Where the symbols take the items:
h: j49->j170, j713->j983, j798->j713, j344->j778, j768->j873, j731->j406, j284->j344, j498->j284, j487->j815, j853->j780, j322->j731, j441->j183, j970->j941, j170->j647, j810->j226, j226->j322, j873->j454, j279->j498, j126->j279, j406->j806, j327->j970, j259->j853, j941->j768, j780->j637, j806->j126, j637->j389, j183->j327, j983->j142, j454->j798, j664->j810, j856->j773, j815->j879, j647->j173, j142->j856, j173->j664, j879->j49, j389->j441, j773->j618, j778->j487, j618->j259
y: j49->j441, j713->j126, j798->j279, j344->j768, j768->j344, j731->j856, j284->j873, j498->j454, j487->j970, j853->j664, j322->j773, j441->j49, j970->j487, j170->j389, j810->j259, j226->j618, j873->j284, j279->j798, j126->j713, j406->j142, j327->j815, j259->j810, j941->j778, j780->j173, j806->j983, j637->j647, j183->j879, j983->j806, j454->j498, j664->j853, j856->j731, j815->j327, j647->j637, j142->j406, j173->j780, j879->j183, j389->j170, j773->j322, j778->j941, j618->j226

In the rows, 50 stands for zero.

The rows follow the links: the fewer symbols apart two items are, the more alike their rows tend to be.

Each row is also shifted at random along 3 hidden directions that mean nothing.

Some items, each with a row of numbers:
j873	[ 85  53  54  57  53  56  51  55  45  50  53  53  40  44  42  43  53  58  58  51  49  54  52  52  52  55  43  48  46  47  56  47  48  55  56  50  40  56  47]
j731	[ 22  49  55  43  47  43  42  54  58  45  55  53  62  56  50  52  44  53  46  51  40  42  49  52  46  46  57  46  57  52  54  50  60  35  41  54  61  52  52]
j389	[ 41  46  48  31  41  67  60  42  55  52  45  41  46  63  44  49  46  51  51  43  54  54  49  41  52  47  56  54  51  64  52  50  36  53  42  57  49  40  50]
j815	[ 43  51  47  58  53  59  49  43  47  56  46  47  34  41  51  51  55  47  63  44  54  55  58  47  50  58  42  58  40  45  45  49  40  66  54  48  32  50  52]
j879	[ 62  42  46  61  59  54  59  51  44  55  46  43  37  40  52  47  59  51  54  56  58  55  56  41  56  52  41  52  48  45  51  58  42  63  66  46  41  50  49]
j853	[ 18  47  46  42  47  45  50  46  52  45  48  50  59  59  55  53  42  44  44  48  51  49  45  47  51  46  61  57  55  53  45  54  52  38  43  45  59  47  53]
j780	[ 40  45  44  36  44  51  58  45  59  47  44  41  56  65  52  47  44  50  43  54  56  51  46  44  59  45  53  51  59  63  50  59  48  42  47  47  60  43  52]
j226	[ 19  47  51  54  53  39  50  60  50  46  55  51  61  49  48  52  50  54  45  51  47  45  47  48  50  43  50  48  57  44  53  55  55  39  52  51  61  57  51]
j183	[ 78  46  51  39  45  66  47  49  60  58  52  48  45  64  47  55  43  53  54  43  48  49  53  45  49  54  58  46  42  55  55  52  43  54  41  50  46  45  55]
j798	[ 54  53  52  66  60  40  43  62  41  46  57  58  48  33  55  48  54  50  56  55  43  43  53  56  43  51  44  45  38  36  45  47  55  56  58  44  47  60  51]
j173	[ 69  48  55  64  54  26  46  56  45  37  56  44  64  39  49  58  50  50  42  46  47  46  51  45  50  45  42  52  54  39  51  51  51  39  52  50  62  54  60]
j327	[ 61  47  55  43  44  63  47  52  58  58  60  49  40  54  51  55  44  50  59  45  41  37  52  51  50  58  55  45  35  51  53  53  43  65  42  48  40  55  60]
j441	[ 58  47  54  37  43  64  47  42  60  57  51  46  49  58  48  55  41  49  55  37  47  48  51  46  52  51  57  52  43  56  51  49  42  52  35  57  50  43  57]
j259	[ 13  47  43  50  53  38  42  50  54  51  55  57  66  49  66  62  37  35  49  56  44  24  51  51  47  50  59  51  48  47  43  63  59  44  45  35  64  52  59]
j856	[ 27  57  48  57  53  38  49  50  45  43  47  53  61  44  56  46  55  45  41  53  53  55  48  50  47  40  45  53  57  44  49  45  58  42  55  51  60  47  41]
j454	[ 66  51  54  59  57  47  53  64  41  54  49  57  40  40  52  46  55  56  54  67  53  47  56  55  54  54  42  41  48  41  53  60  52  61  64  44  40  56  40]
j637	[ 42  48  49  36  42  54  56  43  57  57  47  46  55  63  50  50  43  47  48  49  48  50  51  43  56  48  61  50  56  65  50  56  47  45  38  50  58  44  58]

Where do the symbols, taken in turn from left to right, take each start?
Answers are names.
[ 50  49  43  52  56  65  59  51  46  63  41  48  33  49  54  43  54  50  59  60  62  54  61  46  54  55  44  49  45  52  49  56  41  68  60  47  35  46  43]
y h h h => j873
[ 49  50  49  57  51  31  50  56  45  40  53  47  65  47  46  52  53  54  41  49  44  47  43  48  49  40  47  44  65  49  59  53  56  35  54  53  63  56  52]
y y => j810
[ 50  50  46  52  54  32  54  53  48  45  46  53  67  50  57  49  47  44  35  58  53  45  45  49  50  41  49  51  58  47  48  57  58  33  55  40  67  51  50]
h h => j259
[ 48  52  48  64  61  40  50  53  43  44  48  56  47  38  48  40  65  55  50  56  55  57  49  58  50  52  38  51  51  38  51  47  56  49  64  54  47  55  43]
y y => j713
[ 33  56  46  63  54  34  43  47  43  40  49  56  56  37  53  47  54  45  42  49  50  47  48  55  43  48  46  55  51  36  47  43  63  42  54  50  56  53  50]
y y => j142
[ 48  47  50  65  57  47  61  52  42  48  44  43  36  41  49  45  62  50  55  53  59  59  52  43  55  53  38  48  47  40  49  55  39  61  64  50  42  53  49]
y h => j183
[ 41  51  47  49  50  69  51  44  47  61  43  50  32  49  51  44  48  48  64  52  53  51  58  54  49  57  50  55  37  51  46  48  41  66  49  49  33  46  45]
h h h y => j183
[ 24  53  55  37  43  57  54  45  52  45  47  49  52  62  36  36  54  59  41  48  50  62  45  53  50  45  53  52  62  60  55  36  54  42  46  61  54  44  41]
h h => j126
[ 48  52  51  43  51  37  49  63  53  46  54  52  68  52  50  51  44  54  40  59  48  40  47  52  48  40  55  39  65  53  53  59  63  35  53  46  64  53  46]
h y y => j731
[ 50  45  52  64  56  40  55  52  46  42  44  45  52  40  47  53  60  51  49  41  54  59  48  45  53  48  39  52  54  40  49  51  42  47  62  56  55  57  54]
y y => j647
[ 60  55  52  34  40  49  42  46  62  49  56  54  63  61  44  51  41  51  45  49  44  41  47  60  43  47  64  49  55  59  48  41  61  38  36  56  58  43  46]
h y h => j983
[ 64  48  55  48  52  67  57  55  50  57  51  46  34  49  39  42  53  59  55  53  49  58  59  50  55  59  45  45  45  51  56  46  44  67  54  54  32  51  46]
h y y => j768
[ 40  49  49  67  52  37  45  53  43  44  57  49  48  32  56  63  54  44  53  40  43  45  52  46  46  54  41  53  42  31  45  55  42  56  54  48  50  58  60]
y y => j170
